Below is a small trained network, with its code and all its weights. Each question gives an input and a class and asks what happens when units are switched off, that is, made to give their printed mean instead of their output.

import numpy as np


def w(rows, s, z=0):
    codes = np.array(rows[::2]) - 128.0
    scale = np.full(codes.shape[1], s)
    scale[-1] = z or s
    return codes * scale


def f(y):
    return y / 2 * (1 + np.tanh(0.7978845608 * (y + 0.044715 * y**3)))


def log_softmax(a):
    a = a - a.max(-1, keepdims=True)
    return a - np.log(np.exp(a).sum(-1, keepdims=True))


def net(x, mask):
    res = np.array(x, float).reshape(1, 3) / 4 @ E
    y = f(res @ A[0][:, :-1].T + A[0][:, -1])
    res = res + np.where(mask, y, B[0][:, -1]) @ B[0][:, :-1]
    return log_softmax(res[-1] @ U[:, :-1].T + U[:, -1])


A, B = {}, {}
E = w([
[100,44,2,141,227,169],'x0',
[23,87,182,162,64,49],'x1',
[185,73,94,50,89,14],'x2',
],0.0096)
A[0] = w([
[156,149,142,115,191,235,226],'n0',
[84,100,89,229,150,189,232],'n1',
[86,115,136,116,79,52,237],'n2',
[69,100,79,128,152,96,157],'n3',
[155,174,156,144,94,185,108],'n4',
[90,126,143,66,59,58,210],'n5',
[146,113,121,92,68,102,116],'n6',
[155,102,90,113,155,56,191],'n7',
[36,120,117,210,70,113,184],'n8',
[201,124,80,6,130,118,253],'n9',
[132,72,60,157,183,164,187],'n10',
[139,161,139,159,180,193,202],'n11',
[90,135,124,200,151,217,202],'n12',
[62,111,177,191,74,116,188],'n13',
[235,143,134,53,74,120,175],'n14',
[153,54,95,103,140,120,185],'n15',
[61,124,181,210,50,95,155],'n16',
[145,139,155,75,79,70,204],'n17',
[152,175,174,74,103,196,165],'n18',
[55,127,109,209,138,150,171],'n19',
[121,112,188,100,47,39,237],'n20',
[183,188,143,99,93,163,172],'n21',
[141,189,127,167,159,199,214],'n22',
[116,164,157,178,92,132,132],'n23',
],0.011,0.0046)
B[0] = w([
[173,134,170,210,92,225,207],'n0',
[143,211,107,70,204,178,201],'n1',
[107,66,129,48,121,92,216],'n2',
[68,129,101,99,196,140,171],'n3',
[108,146,154,164,132,175,165],'n4',
[153,48,110,51,55,64,221],'n5',
[162,110,101,91,100,57,165],'n6',
[129,61,101,121,154,123,180],'n7',
[90,154,160,35,129,153,201],'n8',
[104,79,13,237,148,104,204],'n9',
[134,121,149,186,224,192,195],'n10',
[199,226,203,160,129,240,188],'n11',
[161,199,129,91,155,186,201],'n12',
[102,94,228,40,92,160,205],'n13',
[82,138,11,185,102,85,194],'n14',
[114,63,81,171,226,111,173],'n15',
[80,65,235,86,97,138,219],'n16',
[160,97,81,132,24,94,202],'n17',
[127,147,129,216,112,152,176],'n18',
[107,200,105,56,132,149,179],'n19',
[157,71,143,110,2,92,249],'n20',
[82,212,81,193,89,143,175],'n21',
[188,213,184,189,107,183,196],'n22',
[122,106,181,137,100,152,165],'n23',
],0.0078,0.016)
U = w([
[146,71,116,189,215,151,245],'0',
[161,198,82,209,89,140,213],'1',
[114,163,189,188,96,131,37],'2',
[254,252,179,130,124,191,164],'3',
[93,182,117,90,179,147,5],'4',
[80,118,157,66,127,126,94],'5',
[215,127,58,116,81,45,117],'6',
[163,97,197,89,47,120,88],'7',
],0.01,0.0019)

Each question gives the input, the list of numbers given to net, and the class t.
The units are the neurons (one row each of A and B). Each row of codes is followed by its name. A weight is (code - 128) times the scale printed after its matrix; where a second scale follows, it is the last column's (A, B and U).
mask holds one flag per neuron, in row order. A switched-off neuron (its flag False) gives its mean, the last column of its row in B, instead of its output. The means were averaged over made-up inputs and are rounded, as every weight is.
A unit's drop is (log p(t) with every unit on - log p(t) with that unit switched off) / (log p(t) with every unit on - log p(t) with every unit switched off).
The circuit of an input: a set's keep is (log p(t) with only the set's units on - log p(t) with every unit switched off) / (log p(t) with every unit on - log p(t) with every unit switched off). Starting from the 12 units with the biggest drops (on a tie, the unit counted first), units are removed one at a time, each time the one whose removal leaves the highest keep (on an exact tie, the one counted first), for as long as the keep stays at least 0.8.
units of the circuit, in order: the units of the circuit, biggest drop first
top k neurons: the k neurons with the biggest drops, biggest first
drop of u: that unit's drop, to one decimal
input [-4,4,-7], class 3: units of the circuit, in order => n12, n22
input [5,8,-5], class 4: top neuron => n1
input [6,-2,0], class 0: top 2 neurons => n15, n10
input [-2,6,-8], class 3: top 3 neurons => n12, n1, n5
input [0,-7,0], class 1: top 2 neurons => n9, n14
input [2,-3,6], class 0: top 2 neurons => n20, n15
input [7,3,1], class 0: top 2 neurons => n10, n15
input [-6,-3,1], class 1: top 2 neurons => n21, n18
input [2,2,0], class 4: drop of n17 => 0.1
input [6,5,2], class 4: drop of n11 => -0.1
input [8,6,-5], class 4: drop of n3 => 0.4
